(in the rows, 128 means zero)
Each row is followed by its class. Each block has new classes.
[145 132  82 123 124 129 154  82 143 132 139 156  90 131 125 107  94 135
 143 168 128 132 137 100  93 144  98 131 130 147 148  77 108 118] => zapom
[141 120 127 132 131 150 140 119 143 129 136 204 137 125 134 126 130 133
 108 129 122 126 118 148 133 114 129 105 137 138 127 100 118 133] => susip
[130 158 160 135 134 138 105 157 127 129 117  41 124 107 119 120 128 120
 146 122 144 131 124 119 132 148 103 137 127 137 118 178 114 143] => gusa
[136 131 122 126 117 133 134  92 122 123 129 206 127 139 135 150 128 144
 112  97 131 139  93 152 151 117 139 121  77 128 126 137 119 125] => susip
[155 149  56 131 113 182 132  77 150 114 124 160 117 119 128 126 142 124
 115 121 125 124  86 190 144 143 139 119 124 135 104 162 115 119] => susip
[146 134  32 120 121 130 133 107 139 119 104 252  92 134 125 139 131 127
  96  93 123 113 115 159 133 122 125 125  87 169 157  43 119  86] => susip
[140 148 115 151 131 133 128 147 132 122 126 186 121 126 135 143 130 138
 108 115 125 124  99 161 151 112 126 122  98 135 114 134 111 133] => susip
[129 167 252 151 108 162 136  19 140 123 171  64 186 124 121 112 147 158
 151 166 140 139  44 146 136 141 149 125  63 102  45 206 110 198] => susip
[140 139  60 141 127 117 138 120 127 118  96 202  94 124 144 158 130 124
 106  86 134 109 122 175 151 106 133 135  66 138 142  58 121 116] => susip
[155 135  29 143 133 130 144 110 140 120  90 182  72 125 133 124 141 135
 124 136 130 116 119 111 111 137 125 136 150 171 152  46 129 118] => zapom
[121 117 186 128 125 114 138  34 133 129 133 142 137 127 124 123 127 163
 144 152 136 135  86  91 119 139 139 144 111 133 103 178 106 144] => zapom
[125 138 216 151 125 123 110  92 108 123 136  34 160 110 110 145 136 150
 153 104 141 123 141 118 152 144 100 137  80 124 104 252 125 155] => gusa
[145 149  74 148 113 168 152  83 140 156 130 159 119 119 133 124 136 127
 121 112 118 125 101 179 133 131 138 120  86 127 113  88 112 128] => susip
[157 133  31 122 137 124 134 190 134 123  98 242  93 135 138 136 125 121
  99  97 126 126 124 164 125 101 145 115 111 148 154  17 112 109] => susip
[154 151  39 160 115 132 129  80 127 114  96 153  75 115 130 132 133 110
 128  87 136 118 112 182 145 144 138 137  46 144 119  95 116 117] => susip
[147 137  67 141 124 116 139 101 130 118 102 210  88 124 141 140 132 140
 108  93 124 115 114 170 146 110 143 134  55 149 116  54 121 115] => susip
[128 135 118 134 115 158 143  76 138 117 154 170 150 131 132 120 139 127
 121 149 130 130 106 159 125 137 134 114 126 121 110  86 123 141] => susip
[133 139 121 129 117 128 122  84 126 135 124 152 121 121 123 134 134 133
 127  89 129 121  94 170 163 130 146 134  38 127 111 159 113 123] => susip
[134 149  97 129 114 159 130  61 134 126 131 151 124 118 128 127 128 125
 117 109 125 120  82 175 145 142 149 128  80 113 114 141 123 113] => susip
[127 144  79 142  99 144 145  41 132 118 137 190 117 119 123 128 129 120
 118 103 124 125  98 172 163 138 146 132  50 114 122 121 128  93] => susip
[136 146  68 133 114 126 138  94 137 113 101 163  95 128 136 134 133 117
 115  86 128 114 116 193 148 127 134 142  64 133 136  87 118 119] => susip
[139 145 194 134 137 147 119 143 117 135 144  98 168 132 120 120 128 135
 153 133 130 122 147  88 118 130  82 108 139 136 134 205 107 139] => gusa
[132 140 132 131 120 130 140  84 132 118 136 175 130 126 125 134 128 133
 114 112 122 112 117 157 147 126 135 130  96 124 129 113 122 127] => susip
[151 135  86 125 190 132 142 184 126 134 110 251 104 147 140 134 119 127
  88 133 116 114 112 129 113 101 138  98 122 157 142   4 109 126] => susip

Each row is followed by its class.
[158 117 111 122  78  93 125 124 119 166 128 136 100 118 134  93 135 110
 118 161 138  99 119 114 195 116 120 112 144 152 131 167 154 125] => ruvoz
[159 132 108 115  91 114 107 125  88 143 130 130 109 134 121  86 123 106
 141 126 127  92 133 127 123 115 128 110 149 156 139 128 167 159] => vagur
[122 134 110 128 106 135 137  94 116 101 129 123 123 125 124  94 134 119
 141 135 110  68 109 115 112 128 108 117 152 138 167 100 115 114] => tuso
[153 132 135 129  77 131 109 146 129 185 129  98 116 131 156 114 140  96
 112 122 131 138 127 125 130 123 118  87 117 131 122 148 149 131] => ruza
[137 112 147 118 197 142 132 158 132 194 118 102 152 136 182 181 110 135
 136 125 137 181 151 135 120 138 139 132  21 117 128 137 106 145] => Riba
[164 142  86 122 169 138 126  80 100 149 132 113 129 148 125 115 132 104
 151 131 116  80 109 126 113 128 106 142 115 158 128 107 105  95] => puda
[144 123 121 122 111 147 140 121 100 154 116 135 131 133 133  95 133  99
 111 138 122 110 131 131 120 130 119 126 124 137 129 113 128 129] => ruvoz
[123 123 100 102 149 148 154  85 104  99 138 119 122 141 133 132 126 122
 134 114 114  61  85 154 105 134 130 131 128 160 125 133  93 120] => ludu
[117 135 104 119 121 138 141  76 104 130 138 121 132 144 123 115 133 111
 133 142 111  77 121 124 146 120 172 126 129 145 152 148 120  95] => Zeser
[135 111 101 131 224 143 149  79  87  94 126 111 124 164 138 128 163 132
 123 136  89  85 115 128 105 116 124 173 116 153 125  97  71  95] => Zeser
[201 114 103 126  22 115 132 108 138 152 138 131 105 122 118  91 140  67
 123 136 130  58 110 113 122 129 115  91 163 146 136 124 165 138] => Vod
[127 132 123 126 121 147 145  79 119  88 127 133 117 135 130 122 129 112
 134 112 110  74 125 139 115 126 129 135 129 151 131 107  91 129] => ludu
